Each row has a class, written after it.
[ 305  201  436  231  -92  -42  -50   90  149 -156 -180 -103  -93  305
 -431  150   69   45  562 -167  739   71  -77  -30  326 -565   76   69
 -108 -172  -10  280 -220 -312   70 -113  385  153] | Tif
[-213  -34  106  -78 -187  148   42 -228  329  125  129 -142 -206   36
  127  -11   88  281  181  -35  273 -108   57 -184  164 -360  263  -89
   14 -344  287  -28  -41   89  293   89   83  219] | kebot
[ 425  118   22   51  469    3  -29  -90  150  -36  100   48 -261   37
   48 -218 -204  134 -124  372  361 -270  134  193 -153  258 -390  234
   98  -73  -30   23  -33  153 -169  263  448 -379] | Tof
[-110   33  -83   65  161  -95 -140  532  148   82 -544   34  754 -293
  101  289 -333   84   83   46 -134  -97  -62 -155  214  163   58 -122
  111 -175 -349  399 -191 -450  -96   -8  165 -230] | misu
[ 229   63  326   -4   13  -41   14   39  414   29 -265 -404  -30  102
  268   -7 -287  -86  593  136  813   74 -182 -305  463 -256  -76 -141
   63 -184  -59 -160  -90 -690  188 -391  104   62] | rizik
[ -20 -153   85  511   70 -220   14   86  313 -581  -18 -183  131 -409
 -376 -327  137  533  174  316 -114  -15   66   79   45 -111  -39 -159
  252 -206 -397  242   52 -186  180 -341  319 -136] | kede
[ 475   31  332  166  -70  226 -275   43  112  -10   10  -45 -125  199
 -384  160   97  154  442 -128  558  184  -85 -236  304 -371    8 -145
  160 -104  -95  236 -211 -339  -11 -116  353  125] | topu
[ -88 -181   99 -227  -93 -295  196  283 -215 -245 -389  -61  264 -222
    5  198 -180  169 -179  410  427 -186   22  -94 -178  -95  263 -198
   40  109 -517  -33 -231 -249  -29   40  305  115] | lomi
[ 349   90  451 -149 -417  -96  256   23  113 -156  -75 -153 -317  631
  116  -55  -17   38  555  379  587   56   24 -158  101 -267  104 -385
  102   74  192 -127 -256    0  -31 -323  175  131] | zega
[ 134   33    9  -72  117 -319   76  554  235   -8 -490    1  432 -135
  149  452 -279  -86  113  248  594 -327  -59 -219   -8  -59 -189  280
 -133  -59  -79   34 -364 -379 -127  -55  265 -135] | zega
[-307   57  152  -39  104   23  142  338  394  -13 -166 -323  516 -121
  314  -16  -56  -90  219  155  -91   17 -104 -234  210  316  273  393
  108    6  347 -257  238 -414  148  -48    0   97] | kede
[ 115 -127   54  552  121 -411  253    4    6 -201 -156 -127  130  -97
 -235  269   32  378  -61   30 -133  -66  142  224 -225  -71 -111 -256
   79 -211 -278  272 -104  313 -106 -293   37 -199] | Lok
[ 664  145  165 -262  312 -121  167  136  382  321 -119  -30 -488  254
   95 -186  -66  202 -319  427  539 -314  175  135 -320   73 -211    8
  112  -63 -120  -19  110  147  -31  358  559 -289] | lomi
[-190  -71  270  169  -68  -86 -360 -232  -24   68 -126 -237 -124  343
 -208 -111   55  192  489  -42  532  125 -374 -286  -10 -292  172  112
  173 -417 -137 -173 -315 -557   70 -375  265  119] | kebot
[ 799  157   62 -171  561   83 -403 -156  221 -167  194  318   -1  312
  -81   25  -89  -16  -11  188  325   76  -29  310  -28 -276 -142  346
 -290  304  -62  -51  -36  432 -220  251  277   65] | rizik
[ 130 -173   45  -23 -108 -459 -240  383  204   37 -351  -63  311 -162
  -67  341 -167  112   74   10  563 -175  -87  -16  -40 -168  156  210
   24 -192 -288  106 -362 -386    4  -39  250  102] | kebot
[-260  114  192  297 -136  -45 -131  180   -1 -135 -200  -46 -107  339
 -100  -60   85   54  656  126  373  120  118 -157   28   89   -7 -393
  251 -212  -63   68 -186 -140 -170 -272  -53   -1] | misu
[-473  192  368  -62   40  142   79  149  194  -65 -276 -325  223 -233
  483   24  -79  -29   82  333  -17   23  171 -459  277  295  312  -42
  201   45  294 -486  407 -563  101 -121   53   16] | topu
[-689    9  124 -184 -140   -5  217 -201 -264   52 -328   79  -96  221
   20  140  -92   50  -64 -140  114 -171  413 -243  163 -204  229  281
 -144 -365  227 -159  -54   -8  -23  109  -95 -282] | Sugu
[-361  -49  337  211  -12 -271  391  235 -155 -667 -367 -223   91 -188
  -47 -117  356  396   43  455 -103 -354   48  -55 -186  124   85 -271
  356 -229 -376  274  214 -100  204 -403  -40 -213] | lomi
[ 274 -103  382  392 -236 -305    9  333  473 -283 -227 -204 -162 -180
 -354  -36  259  615  274  311  324 -217   75 -178   10 -233 -179 -277
  353 -517 -395  357   15 -399  167 -374  250 -337] | Tof
[ 302  125  -44  288 -252  -73  300  175  280  148 -244  168 -265 -492
 -170 -144  315  462 -182  160 -107 -191   93 -289 -721 -101 -133 -269
  236 -122 -190  350   18   81   52  -75  176 -503] | lomi
[ 634   50   66  381 -316 -278  369   97  113 -162 -286   42 -170 -295
 -354 -124  466  459  139  109  130  -91  189 -273 -101 -158 -269 -639
  332 -166 -366  448  -29  204 -204 -580   16 -225] | topu
[ 684   25 -149 -212  565  344 -457 -245  598 -323  133  247   -6  546
   12  232  131   -8   82   85  329 -133   99  444  124  -79  117   91
 -218  197  401   -4 -108  442 -116  206   58  177] | kede
[ 176  -21   22  -12  -71  -60  -39  432  276 -195 -362   98  313 -208
 -179  264    6  363  139  271  435 -119 -275   62 -292 -313  227  232
  -88   28 -311  135 -321 -425   46   47  386   75] | kebot
[-589   17   44  -52  -99  117 -129   45  -62  154  -94   61 -145  -51
   92  193   16  335 -147 -333 -124  -32  350 -339  268 -129  268  108
  -97 -309  208   44  180 -209  -21   30  244  -35] | topu
[ 108 -204  109 -124 -175 -533    1  495  395 -107 -308 -283  518 -108
    3  311 -159  -42  115  516  404 -261 -143  132  227 -245  195 -214
 -143  -73 -288 -204 -384 -386  195 -288   54  195] | kede
[ 826    2  -83  -93  745  -92 -170   82  517 -152  -20  213 -249  339
  -56 -126   77  174    2  144  261  -53  -41  581 -338 -100 -129  -53
  119  284  116   46   -1  369   78  114  103   75] | misu
[-365   30  172  -30  -52   93  142 -234   -8 -236 -167 -205 -282  -89
 -115 -199   42  172  120  262  133 -310   72 -258   99 -222   90 -203
  -29 -449 -178  -28   34 -426  300 -325  -94 -188] | Sugu
[-758   82  389   28  300   85   58  168  144  -30 -375 -206  439  -60
  104  230   84  318  158  268   11   35  -57 -300 -259  227  380  129
  -36 -244 -116 -138  417 -822   71  -21  155   94] | zega
[ -32  106  131  -89   31 -346  254  705 -192 -201 -703  186  333 -303
  168  307  -32  119   32   83  445 -327   70 -198 -163 -144  137    7
   88   16 -247  417 -241   -9  -75  -80  135 -165] | rizik
[ 482  104 -127   41  462  -26 -290  102  394   54   83  406   -8  582
 -211  207  127  239  200   56  176  -21   89  585 -193  -47 -134  502
 -335  199  176 -115  -60  280 -403  185  249  -45] | Lok
[ 613   21  -18   29  464   73 -617 -146  442 -252  111  199   -9  384
  100  220    1  193  -19  194   63   61   80  343  -76 -210  182   33
   41  282   63 -186 -102  438 -186  167  255   74] | Tif
[ 170 -209 -209 -129  329 -178 -292  410  452  -31  -89  171  388 -139
  -18   43 -359  100  164  183  168 -223 -216    4 -162  -98   87  323
  209  -26  102  279 -577   33  197  332  236    0] | kede
[ 116  -59  -63  386   25  -29  213  116   67 -274  -31   43  -87 -557
 -127   24  282  451  -27   25 -182 -230   58   78 -257 -117 -106  -48
  235 -193 -151  543  -62   58  250 -252 -113 -297] | topu
[ -64  -85   27  366 -297 -112   93   41 -179 -547 -318   82  102 -213
  -76  -46  186  429  194   43 -118 -206  268   28  -32   68   84 -367
  442 -100 -363  379  -39  260 -127 -332  -57 -312] | Lok
[  78   15  181  137  -99 -136   94  539  388 -209 -164   11 -248 -305
 -118  -85  181  521  110  294  -35 -202  116 -228 -138 -145   -9 -301
  284 -214 -137  251  158 -243  162 -124  171 -235] | rizik
[ 288   21   63  373   62 -102  374  144   34  194  -67  123  225 -350
 -258   40  191  561 -111   64 -499   18  306  290  -57  -23   31 -181
  123 -152 -155  409  -81  151 -117 -154   98 -405] | kede
[ 590   94  -40 -119  899  185 -153  -79  223  -70   59  337 -172  216
 -118  213  227  189  -76 -142  177 -166   76  324  -48 -410  -63  104
  -61  300  216   48   89  494   24  372  127  105] | Lok
[-786   68   10   56  -31  145  289 -260   33 -148 -143 -181 -262   -7
  123  -92  -35  193   73  121 -139 -177  233 -231 -180  -13  146  -70
 -125 -272   76  -54  170 -267  232  -64  -79  -60] | Tif
[  80  -80   71  -80    6 -124 -335  482 -105 -226 -179  118  464 -523
   33  103 -264  153 -114   72  -77 -107 -174  -45  239 -182  246  257
  113  143 -227  182 -288 -346   72   -6  366 -108] | Lok
[ 804   83   25   44  475  101 -119 -358  250 -214  -58   58 -298  563
 -108 -120  123   90   24  -18  266   12 -158  178 -185 -209 -112   51
  236  126  197   74  -86  596  -53  124  155   -7] | Tof
[-395  -25  374   76  197   14  122  388  488   17 -221 -381  399  131
 -261   45  -39   14  392   95   39   24 -230 -249   38   30    8  353
   -8 -146    2 -183  405 -743  367    9  143  225] | Sugu
[ -59  -61  217 -138  -29 -342 -113  338    8 -440 -447  -13  480 -124
  168  338   63   16  214  325  571 -384  -97  -19   59 -165  187  185
   11   -2 -271  -31 -272 -207   39 -227  -42   97] | Tif
[-580  253   33 -270 -109  184   71 -161 -186  -85  -60  143 -213 -236
  326 -220   19  337 -210  287 -361 -174  177 -222 -261   95  546  179
 -154 -277  177 -201  185 -115  -36 -106  -82 -263] | kebot
[-389  163   76  -18  100  162   35  -74   47   46   20  139   33 -420
   84 -118   10  194   -9  -61 -408  -89  218 -374   16  143  428  146
   77 -276  543  146   74 -265   44   19  -40 -253] | Tif
[ 170 -102    2    4 -101 -467   73  546 -116  -83 -458 -111  790  169
   42  511 -120 -160  -94  203   29 -208 -104  443  130  252  120  133
 -132   11 -447   63 -218  -95 -271 -267   -5 -121] | lomi
[-459  106  381   43  364  -71    7   25   14   66 -436 -196  510 -109
   88   96 -179 -177  269    6  172   63   43 -510  109  193  290  356
  208 -233  127 -164  148 -586   27   26  -80 -244] | Lok
[  32   11  334 -185 -173 -337  -61  297 -256 -248 -364  166  626 -326
 -102  262  -29  111  -13  237  252 -165   99   46  428 -190  134  236
 -247 -140 -417   46 -199 -302 -234 -324    0  -91] | Tif
[  54  -14   74  -94   94 -144 -312  482  374  160 -357   28  165 -156
  211  346  -89  286   49  188  436 -234  -21  -19  -69  -99   82  240
   13 -177 -151  237 -304 -411   51  127  209   39] | rizik
[ 296  -26 -175    4 -105  165  187   74  310  468  -67    6 -421  196
  -71 -397  176  280  -69   26  361 -230   -4  -90 -348  114 -482  372
  278 -180 -173  331 -105  139   16  377  483 -323] | Sugu
[-382   65  420 -104   31   43   94   87 -121 -236 -198 -381  152   78
  138   13   -6  -95  401  218   88  -39  -89 -612  366  200  277   54
  323 -202  115 -352  274 -655   71 -306 -173   46] | topu
[ 745   37  199  -83   -8 -108   92  208  235  386 -151  120 -174  283
 -387  -60 -114  220   69  -70  379 -102   10 -195    9 -279 -495  129
   81 -158 -162  138  -93  132 -141   54  446 -162] | lomi
[ 461   59  -27   51  217  -24  194  -27  455 -158 -260 -138  -99 -177
  -71 -160  -29  241  143  262  722 -176   24 -162  172 -212 -414  180
   23 -238 -211  213 -143 -255   -5  -69  325  -72] | zega
[ 374   67  201  -42  -61  -93  411  171  395   71 -126 -105 -321 -177
  -30 -222  254  556   23  336  -15 -250   16 -283    8 -272 -224 -104
  174 -236  -57  407  -22 -319  230 -125  317 -288] | kebot
[-631   57   -3 -196 -162  370   -4 -279 -115 -235   27  166 -501  292
   23  -46  328  280   46  220   62 -487  218 -149 -265  -66  -65  335
  -36 -214   57   -5  122  -55  137  398   48 -199] | zega
[ 730  -17  -36 -214  750  -96  -74 -245  140  228  148  215 -119  641
   51  266   68  -95    6  -87  429 -132  -64  656  -90 -232 -195  225
 -183  424  276 -195 -142  420  -51  297  172  198] | lomi
[ 433  229  -91  -31  719   65 -277  -28  510 -196  -92  203   44  184
   49   71   95  104  117  382  426 -302 -106  324 -369  -15  -58  648
 -190  -84  124   -6 -125  212  -66  111   -8 -122] | lomi
[-321  -55   56 -240  -74  -44   16  155   47  377  195  174 -395  147
 -331  -99   13  204 -160  210 -250   59  172  -84 -357  273  219 -360
 -146 -141  279  133  -34 -664  -80  288  347  -29] | zega
[ 594  163 -129   71  852   71  -25   90  315 -138 -269  199  -94  358
 -101  191  130  361  -21   62  214  -31 -263  519 -413 -272 -127  400
  -65  225  -55  433 -169  213  -26  419  308  125] | rizik
[ 365   -2  106  287   35  -68  249  143  449 -440 -248 -316 -270 -194
 -146   64  353  540  149  264  270 -200  -71   41  -68 -356   43 -210
  150 -106 -277  333   57 -601  307 -298  303   -6] | zega
[-809   10  186   53   69   73   -6 -139  156 -117   37 -181  -27   91
  -33 -163 -156  101  -13  420 -243  -48  263   55  -82  271  471 -138
 -163 -437  362 -212   56 -492  173 -160  107 -190] | zega
[ 393   94  263  191 -107 -247  102  319  156 -191 -239  -61  -44 -319
 -180 -205  193  475    9  232 -154 -127 -122  -26 -109  -78   28   -7
  222 -165 -176  357    6 -366   95 -408  204 -275] | Tof
[ 478   89  -50   -3  534  101 -165  232  232 -239  -55  385  -65  300
 -196   27   85  282  189  224  -91   56  -55   53 -233 -163   53  -61
  253  258  256   98 -236  364 -198  187  146   -4] | lomi
[ 288   75  110  -44  265  -18  218 -146  -11 -178  -80    0 -404  -71
   17 -132   93  206 -132  313  761 -444   80  -39 -100 -197 -627  344
   -5  -48 -294  -89   14  239  -21  199  330 -232] | Lok
[ 536  166   54 -152  -12  -59  538  189  288  508 -347   15 -183    0
  -31  -89 -183  -10 -134   88  476 -270  122  -90 -238 -114 -532  329
  -80  -55   17   86 -104  -56   48  168  333 -348] | zega
[-633   70  231   55   52  231  261   14   19   58 -176 -190  392 -214
  177  -22  -37  -17  -68  252 -429  173  105 -168 -196  318  539    2
   51  -40  184 -160  184 -480  161  -22  -86 -224] | Tif
[ 671   71  250  280  147 -473   62  387  367 -249 -172  -33 -122 -494
 -303 -372  155  567  235  446  190 -333 -189 -304 -234  -20  -73 -485
  573 -253 -203  330  -88 -240   27 -405  492 -270] | kede
[ 438   34  486  215 -444 -186   84  185  155   87 -187 -365 -136  251
    1  100  117   53  510   95  636  186 -317 -245  231 -269   -2 -161
  172 -209   15 -136 -316 -430  -27 -678   16  -62] | Lok
[ 719   87   28 -257  513  -45 -350  219   84  226   38  365  -58  147
   57   -1  -17  245 -119   19   53   75 -160    3 -258  -16  -31   59
  223  375   -2  -77   54  262 -313  337  372  119] | Tof
[  32  -96   34  289  -30  -11  128   91  298 -377 -112 -168  -28 -398
 -130 -319   63  361  153  265 -186 -138    3 -308  -56  -57 -110 -489
  423 -145 -189  263  -20  -73  237 -341   94  -72] | Tif
[-463  -44  388  -67   47   51  281  320   86  -18 -143 -336  173  147
  361  456  138   91  -23  129  -51  124   39 -189   -8  258  147 -191
    6  292  255 -379  455 -511   33   18  143  435] | zega
[-203  -64   37 -204  -20  207 -415 -195   23 -134  191  219 -413   77
 -104 -118   94  301 -319  -16 -346 -104  155  -57 -329  124  506 -252
   53 -159  144   40  261 -183   58  177  299 -211] | kebot
[ 268  175  146  -20   11 -207   95 -284   55    1 -309 -140  -98   76
  210 -231   23  -82   37  404  862 -377  -40  287 -115  123 -195  426
  120 -107 -322 -260   23 -108    9   86  252 -383] | topu
[-389  263  270 -189   61  200   23  221  118  425 -102 -306  326 -328
  340  295  -68  -86 -154    4  -47   36 -150 -435  257  125  317  361
 -192 -109  137 -262  434 -886   91  272  234  133] | zega
[-884   48   42   42   -5  169  165 -226    6  114   40   52 -163  -43
  288  -93 -141  283  -12  135 -453  -75  400   27 -205  124  365 -123
  -56 -309  234 -124  255  -68  180  131 -113 -385] | rizik
[ 342  -24    3  220  123  -84   18   90  166 -252 -132 -182 -128   95
 -265 -425 -107  138  294  218  474 -168 -200 -332   97  -10 -412   60
  501 -451 -445  285 -125  113  -47  -54  323 -341] | lomi
[  56  -79   20 -312 -130 -436  129  520 -252  -59 -442  229  361  209
 -128  291 -172  -17   50  181  435 -201   95  482  -34  -83  200  407
 -312  174 -489    2 -281 -410 -200   81  241 -226] | kede
[  55   12  473  235  -96 -110  -52   54  148   37  -93 -290  -70  168
  -98   91 -218  208  407  -45  305  100 -257 -349  128 -179  -78   41
  184 -219  114  -27  -66 -523  142 -290  430   57] | topu
[ 323   28  253  287 -503   11  -70  -96   49   -4 -142 -119  -18  223
   21   87   49 -117  706 -130  747  178 -135 -255  169 -195   22 -305
  310 -208  -83  -39 -264   33 -134 -389 -178  -71] | rizik
[ 704  120  169 -102  522  219 -257 -149  360 -573  283  280  -21  285
 -102 -138  265  140  185  300  240   52 -100  694   41 -257  191    9
 -143  456  207  111   75  171  101  100  345  158] | zega
